Here is a tiny trained network, its code and every weight. The questions are about switching its units off for an input and a target symbol, where a switched-off unit gives its printed mean instead of its output.

import numpy as np


def w(rows, s, z=0):
    codes = np.array(rows[::2]) - 128.0
    scale = np.full(codes.shape[1], s)
    scale[-1] = z or s
    return codes * scale


def softmax(a):
    e = np.exp(a - a.max(-1, keepdims=True))
    return e / e.sum(-1, keepdims=True)


def log_softmax(a):
    a = a - a.max(-1, keepdims=True)
    return a - np.log(np.exp(a).sum(-1, keepdims=True))


def net(x, mask):
    ids = ['ΔΠΩαβζλξ'.index(c) for c in x.split()]
    T = len(ids)
    res = E[ids] + P[:T]
    u = 0
    for l in range(3):
        r = res
        for j in range(3):
            rows = slice(4 * j, 4 * j + 4)
            q, k, v = (r @ M[l][rows].T for M in (Q, K, V))
            z = softmax(np.where(np.tri(T) > 0, q @ k.T / 4**0.5, -1e9)) @ v
            o = O[l][rows]
            res = res + np.where(mask[u + j], z, o[:, -1]) @ o[:, :-1]
        u += 3
    return log_softmax(res[-1] @ U[:, :-1].T + U[:, -1])


Q, K, V, O = {}, {}, {}, {}
E = w([
[205,146,30,102,216,57],'Δ',
[211,191,84,162,79,2],'Π',
[171,184,161,190,214,111],'Ω',
[220,125,42,86,185,169],'α',
[42,176,106,37,175,98],'β',
[189,179,138,138,216,200],'ζ',
[171,111,108,54,24,132],'λ',
[93,52,190,64,178,68],'ξ',
],0.0084)
P = w([
[111,134,142,124,121,153],'0',
[71,157,141,157,141,152],'1',
[153,137,169,111,117,128],'2',
[123,88,118,154,105,132],'3',
[53,185,127,135,135,155],'4',
[180,152,188,98,121,116],'5',
[134,65,109,172,101,114],'6',
[87,251,82,141,161,120],'7',
],0.02)
Q[0] = w([
[103,121,132,95,129,86],'0.h1',
[47,191,109,116,168,146],'0.h1',
[175,84,160,109,108,124],'0.h1',
[135,143,132,131,116,154],'0.h1',
[147,83,94,130,104,115],'0.h2',
[129,182,145,139,105,142],'0.h2',
[158,222,208,107,169,193],'0.h2',
[122,140,110,121,146,169],'0.h2',
[152,111,145,119,137,155],'0.h3',
[147,74,134,106,122,114],'0.h3',
[161,1,108,129,55,138],'0.h3',
[114,117,114,83,145,133],'0.h3',
],0.057)
K[0] = w([
[115,147,162,80,147,127],'0.h1',
[253,79,177,110,134,102],'0.h1',
[31,175,108,102,111,117],'0.h1',
[148,123,111,132,102,111],'0.h1',
[81,140,124,154,140,97],'0.h2',
[181,129,158,130,200,95],'0.h2',
[197,239,227,12,138,116],'0.h2',
[123,165,153,63,124,109],'0.h2',
[100,143,68,125,153,159],'0.h3',
[107,137,88,199,152,116],'0.h3',
[67,15,42,243,112,179],'0.h3',
[110,146,99,118,157,98],'0.h3',
],0.042)
V[0] = w([
[145,67,49,222,76,165],'0.h1',
[64,108,109,102,151,142],'0.h1',
[170,151,94,55,153,59],'0.h1',
[90,160,115,192,69,41],'0.h1',
[192,248,72,213,68,237],'0.h2',
[117,117,192,82,4,155],'0.h2',
[94,118,246,139,180,137],'0.h2',
[238,71,30,38,145,249],'0.h2',
[74,162,51,231,225,129],'0.h3',
[132,53,101,165,153,96],'0.h3',
[98,128,125,4,78,26],'0.h3',
[177,25,196,147,138,177],'0.h3',
],0.017)
O[0] = w([
[207,252,87,122,109,140,2],'0.h1',
[154,141,186,165,144,130,142],'0.h1',
[53,137,141,110,133,129,173],'0.h1',
[173,140,91,95,229,187,111],'0.h1',
[189,112,5,68,180,152,98],'0.h2',
[135,42,129,206,34,161,131],'0.h2',
[104,51,196,41,124,152,126],'0.h2',
[122,184,17,105,35,24,186],'0.h2',
[43,124,44,85,107,47,64],'0.h3',
[99,89,127,185,95,91,110],'0.h3',
[195,150,231,139,96,59,179],'0.h3',
[139,88,92,178,89,210,128],'0.h3',
],0.014,0.012)
Q[1] = w([
[145,227,120,130,209,97],'1.h1',
[103,103,125,123,164,129],'1.h1',
[53,176,222,153,106,81],'1.h1',
[110,53,150,150,57,126],'1.h1',
[214,109,101,142,147,127],'1.h2',
[110,85,119,86,131,88],'1.h2',
[51,160,42,60,159,107],'1.h2',
[3,112,142,82,121,51],'1.h2',
[161,129,40,144,103,127],'1.h3',
[182,101,70,167,123,79],'1.h3',
[79,149,155,115,155,214],'1.h3',
[97,100,119,75,103,113],'1.h3',
],0.051)
K[1] = w([
[173,138,126,45,139,148],'1.h1',
[133,137,145,128,181,112],'1.h1',
[173,70,208,101,127,76],'1.h1',
[116,87,151,148,98,113],'1.h1',
[114,122,117,129,173,171],'1.h2',
[115,181,126,123,118,121],'1.h2',
[64,171,37,147,126,129],'1.h2',
[138,199,106,151,105,3],'1.h2',
[139,122,249,75,144,109],'1.h3',
[126,114,217,122,134,113],'1.h3',
[116,195,89,132,142,160],'1.h3',
[158,141,144,85,128,114],'1.h3',
],0.058)
V[1] = w([
[102,167,141,138,125,113],'1.h1',
[164,49,107,89,95,193],'1.h1',
[174,139,96,105,34,180],'1.h1',
[144,97,125,75,113,149],'1.h1',
[185,61,146,85,118,81],'1.h2',
[114,61,185,109,119,150],'1.h2',
[100,62,219,2,176,178],'1.h2',
[143,168,136,123,112,197],'1.h2',
[126,121,78,100,75,100],'1.h3',
[79,150,127,117,119,144],'1.h3',
[108,75,58,112,133,73],'1.h3',
[91,96,145,92,105,147],'1.h3',
],0.007)
O[1] = w([
[111,122,110,145,106,147,145],'1.h1',
[175,108,197,84,164,106,110],'1.h1',
[85,38,189,95,171,124,31],'1.h1',
[153,105,134,100,153,160,122],'1.h1',
[183,211,79,103,76,156,216],'1.h2',
[133,166,155,111,69,237,206],'1.h2',
[107,253,112,133,17,221,185],'1.h2',
[104,167,147,165,168,161,33],'1.h2',
[102,87,117,225,123,121,224],'1.h3',
[127,84,116,135,139,126,139],'1.h3',
[85,96,55,221,188,97,247],'1.h3',
[129,103,184,102,119,142,130],'1.h3',
],0.0052,0.012)
Q[2] = w([
[80,85,168,85,91,108],'2.h1',
[206,174,197,94,52,179],'2.h1',
[147,137,183,180,126,158],'2.h1',
[201,149,129,191,139,170],'2.h1',
[104,193,90,152,82,112],'2.h2',
[131,95,70,103,163,137],'2.h2',
[122,119,142,139,118,110],'2.h2',
[139,185,117,80,68,223],'2.h2',
[85,135,150,127,156,118],'2.h3',
[198,138,191,92,88,195],'2.h3',
[123,101,103,162,84,153],'2.h3',
[83,165,253,32,106,178],'2.h3',
],0.056)
K[2] = w([
[229,169,186,189,117,173],'2.h1',
[199,26,242,203,136,73],'2.h1',
[43,158,163,155,162,127],'2.h1',
[75,94,138,124,124,59],'2.h1',
[209,120,114,68,102,199],'2.h2',
[63,86,109,119,66,210],'2.h2',
[131,121,142,154,132,118],'2.h2',
[235,103,88,17,181,139],'2.h2',
[95,86,175,152,140,151],'2.h3',
[198,193,101,32,68,167],'2.h3',
[108,176,116,142,61,195],'2.h3',
[176,58,252,19,71,100],'2.h3',
],0.042)
V[2] = w([
[144,91,109,162,151,127],'2.h1',
[87,126,173,154,116,85],'2.h1',
[105,123,175,194,131,77],'2.h1',
[119,110,157,81,167,91],'2.h1',
[172,172,122,152,174,125],'2.h2',
[192,86,2,143,107,152],'2.h2',
[156,173,110,181,199,138],'2.h2',
[84,109,110,196,96,145],'2.h2',
[128,120,138,144,80,167],'2.h3',
[127,75,116,51,156,88],'2.h3',
[6,127,92,146,170,118],'2.h3',
[173,93,141,85,166,119],'2.h3',
],0.0038)
O[2] = w([
[158,162,117,81,93,168,109],'2.h1',
[143,98,161,40,188,94,232],'2.h1',
[154,142,153,12,172,107,238],'2.h1',
[120,173,82,173,128,119,106],'2.h1',
[119,150,117,112,148,91,95],'2.h2',
[199,153,124,32,32,212,98],'2.h2',
[101,158,117,134,116,115,90],'2.h2',
[98,99,161,121,129,128,175],'2.h2',
[111,77,57,236,180,75,199],'2.h3',
[122,219,65,203,32,213,27],'2.h3',
[145,215,244,63,9,254,179],'2.h3',
[115,150,71,217,84,142,2],'2.h3',
],0.0042,0.006)
U = w([
[15,222,158,127,182,80,62],'Δ',
[129,166,107,138,224,156,254],'Π',
[103,125,106,123,184,164,167],'Ω',
[130,190,108,126,111,57,128],'α',
[184,247,153,157,173,80,239],'β',
[145,97,89,134,106,111,81],'ζ',
[251,126,143,186,145,108,51],'λ',
[124,144,173,134,124,118,9],'ξ',
],0.0033,0.0037)

Each question gives the input, a string of symbols that net reads in full, and the target symbol t.
The units are the heads (4 rows each of Q, K, V and O). Each row of codes is followed by its name. A weight is (code - 128) times the scale printed after its matrix; where a second scale follows, it is the last column's (O and U).
mask holds one flag per head, layer by layer. A switched-off head (its flag False) gives its mean, the last column of its rows in O, instead of its output. The means were averaged over made-up inputs and are rounded, as every weight is.
A unit's drop is (log p(t) with every unit on - log p(t) with that unit switched off) / (log p(t) with every unit on - log p(t) with every unit switched off).
The circuit of an input: a set's keep is (log p(t) with only the set's units on - log p(t) with every unit switched off) / (log p(t) with every unit on - log p(t) with every unit switched off). Starting from all 9 units, units are removed one at a time, each time the one whose removal leaves the highest keep (on an exact tie, the one counted first), for as long as the keep stays at least 0.8.
units of the circuit, in order: the units of the circuit, biggest drop first
unit that matters most: the unit with the biggest drop
heads that matter: for each layer, one digit per head in row order, 1 if its drop is at least 0.15 and else 0, layers parted by /
input Π Δ Δ Π λ, target Δ: unit that matters most : 0.h1
input Π Δ Δ α Δ Π β β, target Π: units of the circuit, in order : 0.h2, 0.h1, 0.h3
input ζ ζ Π β β Π Π, target β: units of the circuit, in order : 0.h2, 1.h3, 1.h2
input λ Δ λ Δ ζ Δ α, target ζ: heads that matter : 001 / 010 / 000
input β β Π β Δ, target Π: units of the circuit, in order : 0.h1, 0.h2
input Ω Π λ β Δ β Δ, target Δ: heads that matter : 011 / 010 / 010
input Δ β α α Π Ω β Δ, target Ω: units of the circuit, in order : 0.h2, 0.h1
input ζ β ξ, target Δ: heads that matter : 011 / 000 / 000
input Ω Δ β λ, target λ: heads that matter : 001 / 000 / 001
input Π Δ ξ β ζ β Π λ, target β: heads that matter : 101 / 000 / 000
input Δ α ζ Π Δ, target ζ: heads that matter : 111 / 000 / 000
input β α Δ ξ λ, target Δ: heads that matter : 110 / 000 / 000
input Δ β α Δ Δ ξ β Δ, target ξ: heads that matter : 111 / 000 / 000
input Δ Ω Δ Ω Π λ, target ζ: heads that matter : 011 / 000 / 000
input Ω β Ω Δ Δ β λ, target λ: heads that matter : 101 / 000 / 001
input Δ Δ Π ξ, target ξ: heads that matter : 010 / 000 / 000
input α Π Π Π, target β: unit that matters most : 1.h3
input λ Δ Π Ω ξ, target Π: units of the circuit, in order : 0.h1, 0.h2
input Δ ζ ζ Δ β, target ζ: units of the circuit, in order : 0.h2, 0.h1, 1.h2
input ζ β Ω, target Ω: unit that matters most : 0.h3
input β β Ω Δ α, target Ω: units of the circuit, in order : 0.h2, 0.h3
input ζ Δ β, target ξ: units of the circuit, in order : 0.h2, 0.h3, 0.h1
input Π λ Π β α, target Π: heads that matter : 110 / 000 / 001
input Π Π Π β, target Δ: units of the circuit, in order : 0.h3, 0.h2
input Π ζ λ Δ, target α: units of the circuit, in order : 0.h3, 0.h2
input Π β α Ω Δ Δ Δ, target α: units of the circuit, in order : 0.h3, 0.h2, 1.h2
input ξ Δ Π Δ ζ β Δ λ, target β: units of the circuit, in order : 0.h3
input Δ Δ Δ ζ Π, target Δ: units of the circuit, in order : 0.h1, 0.h2
input Δ β Δ Ω, target Π: heads that matter : 110 / 000 / 000
